Below is a small trained network, with its code and all its weights. Each question gives an input and a class and asks what happens when units are switched off, that is, made to give their printed mean instead of their output.

import numpy as np


def w(rows, s, z=0):
    codes = np.array(rows[::2]) - 128.0
    scale = np.full(codes.shape[1], s)
    scale[-1] = z or s
    return codes * scale


def f(y):
    return y / 2 * (1 + np.tanh(0.7978845608 * (y + 0.044715 * y**3)))


def log_softmax(a):
    a = a - a.max(-1, keepdims=True)
    return a - np.log(np.exp(a).sum(-1, keepdims=True))


def net(x, mask):
    res = np.array(x, float).reshape(1, 8) / 4 @ E
    y = f(res @ A[0][:, :-1].T + A[0][:, -1])
    res = res + np.where(mask, y, B[0][:, -1]) @ B[0][:, :-1]
    return log_softmax(res[-1] @ U[:, :-1].T + U[:, -1])


A, B = {}, {}
E = w([
[129,133,136,115,131,138,114],'x0',
[135,116,106,122,130,102,155],'x1',
[225,81,115,119,215,238,113],'x2',
[138,112,94,122,130,98,157],'x3',
[82,2,136,102,118,156,111],'x4',
[222,55,176,172,108,26,92],'x5',
[170,129,118,76,22,160,154],'x6',
[130,133,129,114,129,134,113],'x7',
],0.0093)
A[0] = w([
[68,125,138,135,70,91,130,48],'N0',
[139,89,120,110,26,177,163,32],'N1',
[193,71,177,142,112,76,77,104],'N2',
[103,121,128,150,191,116,148,250],'N3',
[99,131,126,146,92,107,119,66],'N4',
[170,200,127,153,163,117,145,163],'N5',
[172,187,154,114,102,133,167,85],'N6',
[95,113,159,105,182,92,150,252],'N7',
[58,6,154,98,124,155,131,94],'N8',
[46,149,64,100,144,205,169,41],'N9',
[96,136,125,137,87,100,118,45],'N10',
[76,103,130,125,218,92,93,168],'N11',
[49,137,134,129,95,100,140,105],'N12',
[189,120,112,92,15,178,156,161],'N13',
[106,126,118,156,195,111,93,161],'N14',
[186,98,140,155,148,194,174,86],'N15',
[163,90,104,135,172,190,160,132],'N16',
],0.013,0.0025)
B[0] = w([
[158,96,141,69,191,140,80,180],'N0',
[75,144,105,197,103,124,94,199],'N1',
[140,130,195,105,99,134,251,231],'N2',
[97,168,175,125,70,152,71,191],'N3',
[146,96,132,120,177,132,133,149],'N4',
[174,155,42,133,117,163,139,205],'N5',
[145,143,74,175,141,154,128,173],'N6',
[89,117,149,160,131,165,99,168],'N7',
[220,249,26,152,134,146,147,223],'N8',
[194,93,216,138,86,83,247,250],'N9',
[134,154,129,73,191,151,129,156],'N10',
[72,115,109,175,53,117,117,204],'N11',
[131,77,110,88,182,132,80,183],'N12',
[24,101,160,182,75,121,81,234],'N13',
[63,91,122,161,100,113,114,191],'N14',
[148,104,113,79,217,96,94,223],'N15',
[97,100,144,57,181,116,67,237],'N16',
],0.014,0.012)
U = w([
[156,90,231,123,93,96,232,101],'0',
[34,93,121,202,79,112,54,254],'1',
[121,68,132,47,224,111,55,36],'2',
[198,198,1,187,114,144,122,123],'3',
],0.0089,0.0038)

Each question gives the input, the list of numbers given to net, and the class t.
The units are the neurons (one row each of A and B). Each row of codes is followed by its name. A weight is (code - 128) times the scale printed after its matrix; where a second scale follows, it is the last column's (A, B and U).
mask holds one flag per neuron, in row order. A switched-off neuron (its flag False) gives its mean, the last column of its row in B, instead of its output. The means were averaged over made-up inputs and are rounded, as every weight is.
A unit's drop is (log p(t) with every unit on - log p(t) with that unit switched off) / (log p(t) with every unit on - log p(t) with every unit switched off).
The circuit of an input: a set's keep is (log p(t) with only the set's units on - log p(t) with every unit switched off) / (log p(t) with every unit on - log p(t) with every unit switched off). Starting from the 12 units with the biggest drops (on a tie, the unit counted first), units are removed one at a time, each time the one whose removal leaves the highest keep (on an exact tie, the one counted first), for as long as the keep stays at least 0.8.
units of the circuit, in order: the units of the circuit, biggest drop first
most important unit: the unit with the biggest drop
k most important neurons: the k neurons with the biggest drops, biggest first
drop of u: that unit's drop, to one decimal
input [2,8,5,-7,1,6,-3,0], class 0: most important unit	N2
input [8,-8,-4,7,-8,-8,-1,-6], class 0: 2 most important neurons	(N9; N8)
input [0,-4,-6,0,5,7,3,-2], class 0: 2 most important neurons	(N2; N16)
input [-2,-7,4,6,3,-2,6,-6], class 1: 2 most important neurons	(N13; N1)
input [-4,0,6,8,-2,5,6,-6], class 1: 3 most important neurons	(N13; N9; N1)
input [-4,-7,-8,8,1,-6,1,-1], class 2: 2 most important neurons	(N12; N0)
input [-1,-4,-5,-2,5,3,-1,6], class 2: 2 most important neurons	(N0; N9)
input [1,-6,8,-3,-6,5,1,-3], class 2: 3 most important neurons	(N15; N8; N9)
input [-2,-8,-4,-3,-2,3,-3,4], class 2: units of the circuit, in order	(N9; N13)
input [7,-2,5,-8,2,3,5,-3], class 1: 3 most important neurons	(N13; N9; N1)
input [8,3,4,-7,8,-7,4,3], class 3: 3 most important neurons	(N8; N2; N1)
input [5,-2,-1,-5,-7,-8,6,-5], class 0: 2 most important neurons	(N9; N8)
input [8,6,-6,7,-6,-6,1,6], class 0: 3 most important neurons	(N9; N8; N16)
input [-6,4,-7,2,6,-4,-2,-6], class 2: units of the circuit, in order	(N0)
input [-7,-6,-3,-3,7,3,-3,2], class 3: drop of N8	0.9
input [-1,-8,2,-4,4,-6,-4,-6], class 0: drop of N9	1.9
input [8,6,-8,8,-5,-4,1,-6], class 2: drop of N11	0.0
